Here is a tiny trained network, its code and every weight. The questions are about switching its units off for an input and a class, where a switched-off unit gives its printed mean instead of its output.

import numpy as np


def w(rows, s, z=0):
    codes = np.array(rows[::2]) - 128.0
    scale = np.full(codes.shape[1], s)
    scale[-1] = z or s
    return codes * scale


def f(y):
    return y / 2 * (1 + np.tanh(0.7978845608 * (y + 0.044715 * y**3)))


def log_softmax(a):
    a = a - a.max(-1, keepdims=True)
    return a - np.log(np.exp(a).sum(-1, keepdims=True))


def net(x, mask):
    res = np.array(x, float).reshape(1, 4) / 4 @ E
    y = f(res @ A[0][:, :-1].T + A[0][:, -1])
    res = res + np.where(mask, y, B[0][:, -1]) @ B[0][:, :-1]
    return log_softmax(res[-1] @ U[:, :-1].T + U[:, -1])


A, B = {}, {}
E = w([
[128,128,129],'x0',
[102,190,2],'x1',
[121,65,84],'x2',
[245,139,95],'x3',
],0.0076)
A[0] = w([
[159,29,164,120],'neuron 0',
[134,98,169,68],'neuron 1',
[80,113,132,35],'neuron 2',
[49,70,113,139],'neuron 3',
[103,108,11,88],'neuron 4',
[129,230,158,14],'neuron 5',
[121,3,61,3],'neuron 6',
[190,133,122,34],'neuron 7',
[214,68,78,74],'neuron 8',
[70,110,131,37],'neuron 9',
],0.016,0.0039)
B[0] = w([
[97,138,33,254],'neuron 0',
[58,92,74,171],'neuron 1',
[60,148,138,140],'neuron 2',
[140,178,164,217],'neuron 3',
[84,116,56,253],'neuron 4',
[28,29,172,162],'neuron 5',
[161,37,236,193],'neuron 6',
[3,140,163,167],'neuron 7',
[71,181,185,234],'neuron 8',
[42,157,137,152],'neuron 9',
],0.025,0.0056)
U = w([
[130,121,48,62],'0',
[156,149,124,250],'1',
[131,205,155,101],'2',
[165,62,160,173],'3',
[216,159,96,129],'4',
[250,140,157,56],'5',
],0.012,0.014)

Each question gives the input, the list of numbers given to net, and the class t.
The units are the neurons (one row each of A and B). Each row of codes is followed by its name. A weight is (code - 128) times the scale printed after its matrix; where a second scale follows, it is the last column's (A, B and U).
mask holds one flag per neuron, in row order. A switched-off neuron (its flag False) gives its mean, the last column of its row in B, instead of its output. The means were averaged over made-up inputs and are rounded, as every weight is.
A unit's drop is (log p(t) with every unit on - log p(t) with that unit switched off) / (log p(t) with every unit on - log p(t) with every unit switched off).
The circuit of an input: a set's keep is (log p(t) with only the set's units on - log p(t) with every unit switched off) / (log p(t) with every unit on - log p(t) with every unit switched off). Starting from all 10 units, units are removed one at a time, each time the one whose removal leaves the highest keep (on an exact tie, the one counted first), for as long as the keep stays at least 0.8.
circuit, biggest first: the units of the circuit, biggest drop first
top k neurons: the k neurons with the biggest drops, biggest first
drop when u is switched off: that unit's drop, to one decimal
input [5,-6,6,-7], class 2: top 3 neurons	neuron 3; neuron 9; neuron 4
input [-6,-6,1,1], class 0: top neuron	neuron 0
input [4,-6,-5,5], class 0: circuit, biggest first	neuron 0; neuron 1
input [-6,5,7,-8], class 2: top 4 neurons	neuron 3; neuron 9; neuron 2; neuron 0
input [5,3,-7,-2], class 3: circuit, biggest first	neuron 5; neuron 0
input [4,6,7,2], class 3: top 2 neurons	neuron 6; neuron 0
input [-3,3,-4,-2], class 3: circuit, biggest first	neuron 0; neuron 5
input [-4,-4,-2,1], class 0: circuit, biggest first	neuron 6; neuron 8
input [1,-7,3,-8], class 2: top 2 neurons	neuron 3; neuron 4
input [-4,-8,-4,-7], class 0: top 3 neurons	neuron 1; neuron 0; neuron 8
input [-3,-2,5,-6], class 2: top 3 neurons	neuron 3; neuron 9; neuron 2
input [7,-7,-1,-3], class 0: top 2 neurons	neuron 0; neuron 1
input [-1,-7,-1,8], class 2: top 3 neurons	neuron 8; neuron 7; neuron 4
input [-2,2,-8,-7], class 3: circuit, biggest first	neuron 5
input [-1,-7,-7,0], class 0: top 3 neurons	neuron 0; neuron 1; neuron 6
input [4,-2,2,-6], class 2: drop when neuron 9 is switched off	0.2
input [-5,-5,1,-4], class 0: drop when neuron 8 is switched off	0.3
input [0,-8,-6,4], class 0: drop when neuron 0 is switched off	0.4
